Here is a tiny trained network, its code and every weight. The questions are about switching its units off for an input and a target symbol, where a switched-off unit gives its printed mean instead of its output.

import numpy as np


def w(rows, s, z=0):
    codes = np.array(rows[::2]) - 128.0
    scale = np.full(codes.shape[1], s)
    scale[-1] = z or s
    return codes * scale


def norm(h):
    return h / np.sqrt((h * h).mean(-1, keepdims=True) + 1e-5)


def f(y):
    return np.maximum(y, 0)


def softmax(a):
    e = np.exp(a - a.max(-1, keepdims=True))
    return e / e.sum(-1, keepdims=True)


def log_softmax(a):
    a = a - a.max(-1, keepdims=True)
    return a - np.log(np.exp(a).sum(-1, keepdims=True))


def net(x, mask):
    ids = ['γεηθλπτφω'.index(c) for c in x.split()]
    T = len(ids)
    res = E[ids] + P[:T]
    u = 0
    for l in range(3):
        q, k, v = (norm(res) @ M[l].T for M in (Q, K, V))
        z = softmax(np.where(np.tri(T) > 0, q @ k.T / 4**0.5, -1e9)) @ v
        res = res + np.where(mask[u], z, O[l][:, -1]) @ O[l][:, :-1]
        u += 1
        y = f(norm(res) @ A[l][:, :-1].T + A[l][:, -1])
        res = res + np.where(mask[u : u + 12], y, B[l][:, -1]) @ B[l][:, :-1]
        u += 12
    return log_softmax(norm(res)[-1] @ U[:, :-1].T + U[:, -1])


Q, K, V, O, A, B = {}, {}, {}, {}, {}, {}
E = w([
[99,170,112,110],'γ',
[99,97,122,63],'ε',
[142,151,125,86],'η',
[203,80,139,72],'θ',
[252,137,69,113],'λ',
[113,163,48,131],'π',
[136,137,177,141],'τ',
[38,106,134,102],'φ',
[187,93,73,127],'ω',
],0.013)
P = w([
[188,74,233,251],'0',
[38,228,186,136],'1',
[54,203,133,120],'2',
[63,188,106,107],'3',
[74,179,82,92],'4',
[94,165,59,84],'5',
[100,156,41,75],'6',
[105,147,35,71],'7',
[127,139,18,64],'8',
[126,132,10,57],'9',
],0.0022)
Q[0] = w([
[150,154,78,33],'0.h1',
[42,160,64,148],'0.h1',
[172,58,69,61],'0.h1',
[176,255,129,71],'0.h1',
],0.0065)
K[0] = w([
[154,164,113,89],'0.h1',
[96,119,42,144],'0.h1',
[192,125,120,2],'0.h1',
[129,218,135,130],'0.h1',
],0.0088)
V[0] = w([
[92,215,144,131],'0.h1',
[107,121,13,183],'0.h1',
[175,147,98,2],'0.h1',
[156,225,213,164],'0.h1',
],0.0036)
O[0] = w([
[188,129,120,148,142],'0.h1',
[121,232,103,118,99],'0.h1',
[97,149,63,247,255],'0.h1',
[82,155,5,22,116],'0.h1',
],0.0031,0.0029)
A[0] = w([
[132,129,189,155,196],'0.n1',
[93,86,165,148,74],'0.n2',
[77,158,135,222,65],'0.n3',
[88,142,158,171,131],'0.n4',
[130,103,77,254,182],'0.n5',
[226,51,105,131,102],'0.n6',
[135,121,187,160,113],'0.n7',
[194,252,142,122,78],'0.n8',
[165,128,161,43,156],'0.n9',
[135,72,165,73,163],'0.n10',
[151,186,191,96,70],'0.n11',
[129,147,157,100,7],'0.n12',
],0.0098,0.0019)
B[0] = w([
[185,14,173,156,164],'0.n1',
[107,132,70,46,157],'0.n2',
[54,173,65,146,153],'0.n3',
[123,222,225,228,152],'0.n4',
[4,79,109,100,194],'0.n5',
[161,209,197,54,249],'0.n6',
[132,58,155,181,156],'0.n7',
[74,159,15,182,254],'0.n8',
[193,254,120,140,250],'0.n9',
[235,123,109,120,223],'0.n10',
[198,252,33,197,185],'0.n11',
[186,93,32,135,144],'0.n12',
],0.0046,0.0044)
Q[1] = w([
[229,204,84,79],'1.h1',
[179,140,172,192],'1.h1',
[53,234,150,206],'1.h1',
[137,32,109,3],'1.h1',
],0.0073)
K[1] = w([
[168,93,113,172],'1.h1',
[144,190,152,92],'1.h1',
[121,254,69,137],'1.h1',
[119,18,151,141],'1.h1',
],0.0086)
V[1] = w([
[169,253,75,112],'1.h1',
[249,151,110,144],'1.h1',
[161,14,220,114],'1.h1',
[89,77,66,13],'1.h1',
],0.0044)
O[1] = w([
[75,3,147,58,254],'1.h1',
[47,125,68,150,200],'1.h1',
[122,220,32,103,25],'1.h1',
[153,123,156,52,143],'1.h1',
],0.004,0.0044)
A[1] = w([
[90,89,165,85,138],'1.n1',
[138,117,130,103,142],'1.n2',
[169,54,187,129,102],'1.n3',
[109,115,236,151,3],'1.n4',
[175,97,136,202,117],'1.n5',
[160,23,105,116,193],'1.n6',
[80,105,55,115,165],'1.n7',
[44,219,120,221,59],'1.n8',
[128,170,44,153,124],'1.n9',
[58,117,152,78,228],'1.n10',
[75,3,172,254,160],'1.n11',
[229,100,142,157,14],'1.n12',
],0.0067,0.0019)
B[1] = w([
[211,144,119,61,167],'1.n1',
[134,182,117,123,157],'1.n2',
[160,106,139,178,143],'1.n3',
[30,141,131,123,133],'1.n4',
[136,68,165,155,156],'1.n5',
[101,191,168,187,181],'1.n6',
[118,108,237,116,254],'1.n7',
[139,162,181,73,203],'1.n8',
[135,102,105,209,249],'1.n9',
[199,120,154,115,215],'1.n10',
[91,253,167,146,164],'1.n11',
[97,107,121,106,169],'1.n12',
],0.006,0.0043)
Q[2] = w([
[196,212,37,89],'2.h1',
[190,149,111,82],'2.h1',
[126,165,172,1],'2.h1',
[180,74,84,213],'2.h1',
],0.0094)
K[2] = w([
[225,64,49,133],'2.h1',
[224,57,162,155],'2.h1',
[178,104,255,126],'2.h1',
[103,90,26,84],'2.h1',
],0.0076)
V[2] = w([
[190,124,204,195],'2.h1',
[3,188,64,123],'2.h1',
[79,48,109,88],'2.h1',
[117,242,131,148],'2.h1',
],0.0046)
O[2] = w([
[120,65,157,228,154],'2.h1',
[159,66,34,73,98],'2.h1',
[72,2,182,103,3],'2.h1',
[165,119,195,47,252],'2.h1',
],0.0056,0.002)
A[2] = w([
[185,51,132,111,186],'2.n1',
[5,183,116,154,81],'2.n2',
[131,192,193,124,89],'2.n3',
[147,136,95,38,104],'2.n4',
[120,122,171,255,11],'2.n5',
[124,151,121,70,72],'2.n6',
[109,126,155,78,133],'2.n7',
[135,66,127,87,1],'2.n8',
[178,11,56,122,96],'2.n9',
[170,160,90,93,50],'2.n10',
[36,77,126,148,94],'2.n11',
[143,145,110,126,108],'2.n12',
],0.0088,0.0027)
B[2] = w([
[229,120,88,135,167],'2.n1',
[255,183,56,150,193],'2.n2',
[81,113,95,123,252],'2.n3',
[102,96,141,196,244],'2.n4',
[155,70,188,236,180],'2.n5',
[105,58,118,156,196],'2.n6',
[152,128,96,141,204],'2.n7',
[166,108,86,105,133],'2.n8',
[134,39,150,53,158],'2.n9',
[94,118,104,120,213],'2.n10',
[91,194,149,159,166],'2.n11',
[116,82,151,147,165],'2.n12',
],0.0076,0.0042)
U = w([
[130,225,50,156,161],'γ',
[40,48,63,174,153],'ε',
[130,13,92,81,89],'η',
[63,180,184,113,254],'θ',
[165,64,153,107,79],'λ',
[208,182,195,103,69],'π',
[164,104,168,126,109],'τ',
[122,125,211,255,146],'φ',
[157,81,154,116,59],'ω',
],0.011,0.0037)

Each question gives the input, a string of symbols that net reads in full, and the target symbol t.
The units are the heads (4 rows each of Q, K, V and O) and the neurons (one row each of A and B). Each row of codes is followed by its name. A weight is (code - 128) times the scale printed after its matrix; where a second scale follows, it is the last column's (O, A, B and U).
mask holds one flag per unit, layer by layer, with each layer's heads first. A switched-off unit (its flag False) gives its mean, the last column of its rows in O or B, instead of its output. The means were averaged over made-up inputs and are rounded, as every weight is.
A unit's drop is (log p(t) with every unit on - log p(t) with that unit switched off) / (log p(t) with every unit on - log p(t) with every unit switched off).
The circuit of an input: a set's keep is (log p(t) with only the set's units on - log p(t) with every unit switched off) / (log p(t) with every unit on - log p(t) with every unit switched off). Starting from the 12 units with the biggest drops (on a tie, the unit counted first), units are removed one at a time, each time the one whose removal leaves the highest keep (on an exact tie, the one counted first), for as long as the keep stays at least 0.8.
units of the circuit, in order: the units of the circuit, biggest drop first
unit that matters most: the unit with the biggest drop
top k neurons: the k neurons with the biggest drops, biggest first
top k neurons in layer l: the k neurons of layer l with the biggest drops, biggest first
input ω ε θ γ φ ε ω, target η: unit that matters most => 1.h1
input η η ε θ γ ω ε γ, target ε: top 3 neurons in layer 1 => (1.n7, 1.n10, 1.n8)
input τ τ ω, target φ: top 2 neurons in layer 0 => (0.n11, 0.n5)
input τ η η φ π λ ε ω π, target ε: units of the circuit, in order => (0.n5, 0.n9)
input τ η ε ε, target φ: top 2 neurons in layer 0 => (0.n11, 0.n8)
input π ω π τ η ε ε φ η η, target η: top 4 neurons => (1.n9, 0.n8, 0.n6, 2.n9)
input τ τ ε, target φ: top 2 neurons => (0.n1, 0.n11)
input φ φ φ ε ε, target γ: top 4 neurons in layer 0 => (0.n9, 0.n1, 0.n6, 0.n10)
input ε η λ φ π π ω, target ε: top 3 neurons => (0.n6, 0.n5, 0.n10)
input π ε φ γ η ε ε λ π ω, target π: top 3 neurons => (0.n9, 0.n6, 1.n6)
input θ π ω π η τ η ε, target θ: top 3 neurons in layer 0 => (0.n11, 0.n8, 0.n10)
input θ τ ω η ε η φ ε π ω, target θ: top 4 neurons => (1.n6, 0.n6, 0.n11, 2.n2)
input φ ε η θ λ γ γ, target ε: top 2 neurons => (1.n4, 1.n7)
input π γ η ε π τ γ ε π π, target η: unit that matters most => 2.h1
input ε ε ε τ π π ε ω ω, target ε: top 3 neurons => (0.n6, 0.n5, 1.n11)
input η π ε ε θ η π, target ε: top 2 neurons in layer 0 => (0.n4, 0.n5)
input π π η φ τ ε π θ η ω, target π: top 2 neurons in layer 0 => (0.n11, 0.n6)
input τ π θ ω, target φ: top 2 neurons => (0.n6, 0.n8)
input ε η η ε θ τ η η, target η: top 3 neurons => (0.n6, 0.n8, 1.n9)
input ε ω π η θ, target π: units of the circuit, in order => (0.n6)
input φ ε ω, target γ: top 2 neurons => (0.n6, 0.n5)
input θ π θ π γ γ φ π ω ε, target θ: top 2 neurons => (1.n6, 2.n2)
input φ π ε λ π φ ω ε φ ω, target γ: top 4 neurons => (0.n6, 0.n9, 0.n1, 0.n8)
input ε ε ε π ε ε η λ ε, target ε: top 2 neurons in layer 0 => (0.n6, 0.n2)
